Below is a small trained network, with its code and all its weights. Each question gives an input and a class and asks what happens when units are switched off, that is, made to give their printed mean instead of their output.

import numpy as np


def w(rows, s, z=0):
    codes = np.array(rows[::2]) - 128.0
    scale = np.full(codes.shape[1], s)
    scale[-1] = z or s
    return codes * scale


def f(y):
    return y / 2 * (1 + np.tanh(0.7978845608 * (y + 0.044715 * y**3)))


def log_softmax(a):
    a = a - a.max(-1, keepdims=True)
    return a - np.log(np.exp(a).sum(-1, keepdims=True))


def net(x, mask):
    res = np.array(x, float).reshape(1, 6) / 4 @ E
    y = f(res @ A[0][:, :-1].T + A[0][:, -1])
    res = res + np.where(mask, y, B[0][:, -1]) @ B[0][:, :-1]
    return log_softmax(res[-1] @ U[:, :-1].T + U[:, -1])


A, B = {}, {}
E = w([
[221,116,245,56],'x0',
[41,45,168,74],'x1',
[121,145,142,138],'x2',
[155,1,149,231],'x3',
[124,131,128,133],'x4',
[123,131,129,129],'x5',
],0.0068)
A[0] = w([
[37,95,150,107,35],'N1',
[221,178,94,173,124],'N2',
[95,145,114,153,38],'N3',
[113,157,169,164,1],'N4',
[33,120,56,177,94],'N5',
[82,165,96,124,23],'N6',
[90,239,117,98,229],'N7',
[199,121,180,84,79],'N8',
[220,103,143,55,56],'N9',
[92,155,99,156,2],'N10',
[44,107,158,107,191],'N11',
[139,80,161,222,83],'N12',
[99,137,74,172,45],'N13',
[78,142,87,165,44],'N14',
[119,73,162,92,79],'N15',
[66,129,68,163,97],'N16',
[148,80,155,239,66],'N17',
[137,98,163,206,31],'N18',
[67,120,60,160,78],'N19',
[99,103,52,134,51],'N20',
[131,158,172,122,69],'N21',
[73,53,147,128,125],'N22',
[114,235,99,78,71],'N23',
[2,84,194,110,179],'N24',
[85,79,141,98,112],'N25',
[140,103,148,198,46],'N26',
[162,132,242,100,110],'N27',
[131,99,98,171,15],'N28',
[223,202,105,234,156],'N29',
[85,98,153,108,53],'N30',
[98,171,111,97,187],'N31',
[136,93,80,126,43],'N32',
],0.0097,0.0036)
B[0] = w([
[138,233,69,168,163],'N1',
[166,205,35,154,209],'N2',
[83,177,177,170,121],'N3',
[68,195,176,166,105],'N4',
[126,155,199,214,212],'N5',
[60,134,221,143,132],'N6',
[145,2,143,75,244],'N7',
[35,197,214,204,198],'N8',
[47,168,238,196,192],'N9',
[50,197,184,144,127],'N10',
[230,138,58,93,201],'N11',
[18,51,105,33,198],'N12',
[111,174,178,174,154],'N13',
[117,155,208,168,149],'N14',
[115,199,99,185,170],'N15',
[147,135,220,237,180],'N16',
[46,16,118,11,206],'N17',
[39,93,155,63,157],'N18',
[94,115,196,184,178],'N19',
[113,186,176,172,149],'N20',
[107,146,182,160,132],'N21',
[126,128,75,102,201],'N22',
[84,20,153,43,208],'N23',
[181,208,9,123,250],'N24',
[183,238,84,166,170],'N25',
[57,92,105,108,151],'N26',
[96,182,168,231,230],'N27',
[73,143,95,105,134],'N28',
[222,217,38,107,254],'N29',
[157,231,79,161,142],'N30',
[118,52,127,75,176],'N31',
[82,64,115,82,120],'N32',
],0.0061,0.0059)
U = w([
[102,112,246,214,97],'0',
[172,146,41,104,169],'1',
[125,76,106,91,214],'2',
[32,32,148,2,2],'3',
],0.0082,0.0051)

Each question gives the input, the list of numbers given to net, and the class t.
The units are the neurons (one row each of A and B). Each row of codes is followed by its name. A weight is (code - 128) times the scale printed after its matrix; where a second scale follows, it is the last column's (A, B and U).
mask holds one flag per neuron, in row order. A switched-off neuron (its flag False) gives its mean, the last column of its row in B, instead of its output. The means were averaged over made-up inputs and are rounded, as every weight is.
A unit's drop is (log p(t) with every unit on - log p(t) with that unit switched off) / (log p(t) with every unit on - log p(t) with every unit switched off).
The circuit of an input: a set's keep is (log p(t) with only the set's units on - log p(t) with every unit switched off) / (log p(t) with every unit on - log p(t) with every unit switched off). Starting from the 12 units with the biggest drops (on a tie, the unit counted first), units are removed one at a time, each time the one whose removal leaves the highest keep (on an exact tie, the one counted first), for as long as the keep stays at least 0.8.
units of the circuit, in order: the units of the circuit, biggest drop first
k most important neurons: the k neurons with the biggest drops, biggest first
drop when u is switched off: that unit's drop, to one decimal
input [1,6,-6,-6,5,3], class 1: units of the circuit, in order	(N24 N11)
input [7,7,-7,5,-6,2], class 0: units of the circuit, in order	(N27)
input [-3,-3,-8,-7,0,-6], class 3: units of the circuit, in order	(N23 N7)
input [7,8,0,6,6,5], class 1: units of the circuit, in order	(N24 N25)
input [-6,5,-2,1,-5,-2], class 0: units of the circuit, in order	(N5 N16)
input [5,4,-3,2,1,-6], class 0: 2 most important neurons	(N29 N27)
input [-2,-5,-2,8,-6,-6], class 3: units of the circuit, in order	(N17 N12)
input [6,5,6,-1,-6,-6], class 0: units of the circuit, in order	(N27 N8)
input [7,-6,-3,-3,5,0], class 0: 2 most important neurons	(N9 N8)
input [6,-6,-5,8,-7,5], class 3: 3 most important neurons	(N17 N12 N18)
input [-4,6,3,0,4,-1], class 1: 2 most important neurons	(N24 N11)
input [5,-4,-8,-6,5,-7], class 3: 2 most important neurons	(N23 N7)
input [7,5,1,-5,-6,-6], class 0: drop when N8 is switched off	0.1
input [-5,-5,-3,3,-4,-2], class 0: units of the circuit, in order	(N24)
input [-4,-6,-4,8,4,-3], class 3: drop when N12 is switched off	0.3
input [-7,0,-6,1,-5,-2], class 0: drop when N29 is switched off	0.0
